Each row has a name. Each question is about the rows just above it.

Columns, left to right: H M Y L
bubo: [ 88 114 111 165]
nivep: [113  79 142 151]
serus: [149 105 159  90]
vafar: [102  84 132 155]
vetu: [ 95  95 153 173]
fot: [103 159 160 157]
vem: [ 95  95 153 103]
Which column holds [105  84  95] top down?  M
Which column holds this, read top down? [105  84]  M
[159 132 153] is in which column, read top down?  Y
Which column holds [165 151  90 155 173 157] top down?  L
Which column holds this, read top down? [159  95]  M

Columns, left to right: J Z V Q X A U F E
nipu: [109 124 151 154 150  99 169  92 136]
bop: [148 126 125 112 102 160 109 141 125]
pozor: [146 131 116 104 104 150 102 154 121]
guku: [132 112 135 168 148 185 120  94 145]
vumul: [131 145 102  80 106  92 106 183 109]
did: [133 140 108  93 110 111 106 168 114]
vot: [145 133 111  99 103 145  98 161 119]
Which column holds this, read top down? [146 132 131 133]  J
Which column holds this, read top down? [ 99 160 150]  A
Which column holds this, read top down? [ 94 183]  F

Columns, left to right: T C K S R B W
Tobo: [115 136 133 148  77 122 115]
Ruvi: [133 128 127 123 128 114 134]
gifer: [ 90 138 119 161 126 125  64]
Which column holds [134  64] top down?  W
Which column holds [115 134] top down?  W
Which column holds [133 127] top down?  K
Which column holds [114 125] top down?  B
Which column holds this, read top down? [128 138]  C
Which column holds [148 123] top down?  S

Columns, left to right: bisa Vok bot novev Muz Vuf nop
ganef: [186 149  86 180 113 113 164]
fusu: [152 108 111 135 104 105 133]
legu: [111 128 101 143 108 134 140]
Which column holds [180 135] top down?  novev
[152 111] is in which column, read top down?  bisa
Which column holds this, read top down? [113 104]  Muz
[ 86 111] is in which column, read top down?  bot
Which column holds [135 143] top down?  novev
Which column holds this, read top down? [111 101]  bot

Columns, left to right: Muk rov Gapa Pem doro pofab Tibir Bagom
dizab: [110 154 159 152 111 114  73 124]
fem: [179 159 130 130 142 149 111 182]
tez: [179 159 110 130 142 149 111 142]
peles: [179 159 110 130 142 149 111 182]
zoto: [125 123 130 128 133 129 109 128]
Voku: [138 165  94 132  78 115 116 130]
Luku: [125 172 105 139  70 109 107 128]
Which column holds this, read top down? [130  94 105]  Gapa
Which row holds [179 159 110 130 142 149 111 142]?  tez
Which column holds [130 130 130 128 132] top down?  Pem
Which column holds [159 123] top down?  rov
[128 132] is in which column, read top down?  Pem

Columns, left to right: D N G P
vukom: [108  75  75  65]
dumi: [120 101 137 140]
zumik: [123 110 112 111]
Which column holds this, read top down? [108 120]  D
[140 111] is in which column, read top down?  P

Columns, left to right: lado mok Vam nizez
lapab: [121 195 134 119]
Mapin: [ 72 119 195 127]
puf: [104 156 156 127]
sebe: [152  85 183 145]
Noto: [143 121 162 155]
momub: [181  66  77 169]
turo: [179 151 148 126]
Which column holds this, read top down? [121  66]  mok
[152 143] is in which column, read top down?  lado
Which column holds this, read top down? [ 72 104 152]  lado

Columns, left to right: Levom kuv bebe sevu ludo
fup: [131 178 133 124 179]
nenis: [142 129 102 101  82]
Par: [155 173 133 119 121]
vimup: [157 157 122 133 100]
bem: [144 172 142 106 145]
[155 157 144] is in which column, read top down?  Levom
[101 119 133] is in which column, read top down?  sevu
Which column holds this, read top down? [121 100 145]  ludo
[133 122] is in which column, read top down?  bebe
[129 173] is in which column, read top down?  kuv
[122 142] is in which column, read top down?  bebe
Which column holds [102 133] top down?  bebe

Columns, left to right: meleb Rubuz Rari lafe sepig
sineb: [156 107 164 112 166]
gopip: [110 118 134 118 158]
bef: [ 75 142 132 161 121]
povur: [133 145 157 145 167]
sivos: [115 144 102 117 117]
kam: [148 172 169 144 134]
felog: [156 107 164 112 141]
mopid: [133 130 133 113 132]
sugi: [113 163  87 105 125]
godo: [147  94 102 113 133]
Pirub: [157 134 110 145 133]
Which column holds [133 115] top down?  meleb
[142 145] is in which column, read top down?  Rubuz
[117 144 112 113] is in which column, read top down?  lafe
[ 75 133 115 148 156 133 113 147 157] is in which column, read top down?  meleb

Columns, left to right: sotug piba Neka pelon
kapo: [148 114 135 134]
daru: [182 117 151 123]
Suda: [148 114 118 118]
Which column holds [134 123] top down?  pelon
[117 114] is in which column, read top down?  piba
Which column holds this, read top down? [148 182]  sotug

Columns, left to right: Daf nali fisa sitem zetos ton
pibi: [194 146 139 118  98 189]
tos: [ 90  90 128 133 190  93]
bitas: [ 76  99 164 159 149 166]
gumul: [194 146 139 118 109 189]
geb: [138 166 122  82 118  69]
nokug: [ 90  90 128 133 190 195]
Pab: [174 181 139  78 109 109]
Pabom: [165 104 109 160 116 191]
Which column holds [194  90  76 194 138  90] top down?  Daf
Which column holds [159 118  82 133] top down?  sitem
Which column holds [ 99 146 166] top down?  nali
[194 138] is in which column, read top down?  Daf
Which column holds [138  90] top down?  Daf
Which column holds [189  69] top down?  ton
Which column holds this, read top down? [139 128 164 139 122 128]  fisa

Columns, left to right: nik nura kesu sasud
Tutob: [ 62  62 138 115]
levu: [ 62  62 138 126]
Dev: [ 73  73 182 124]
Whose row is [ 73  73 182 124]?  Dev
Which column holds this, read top down? [126 124]  sasud

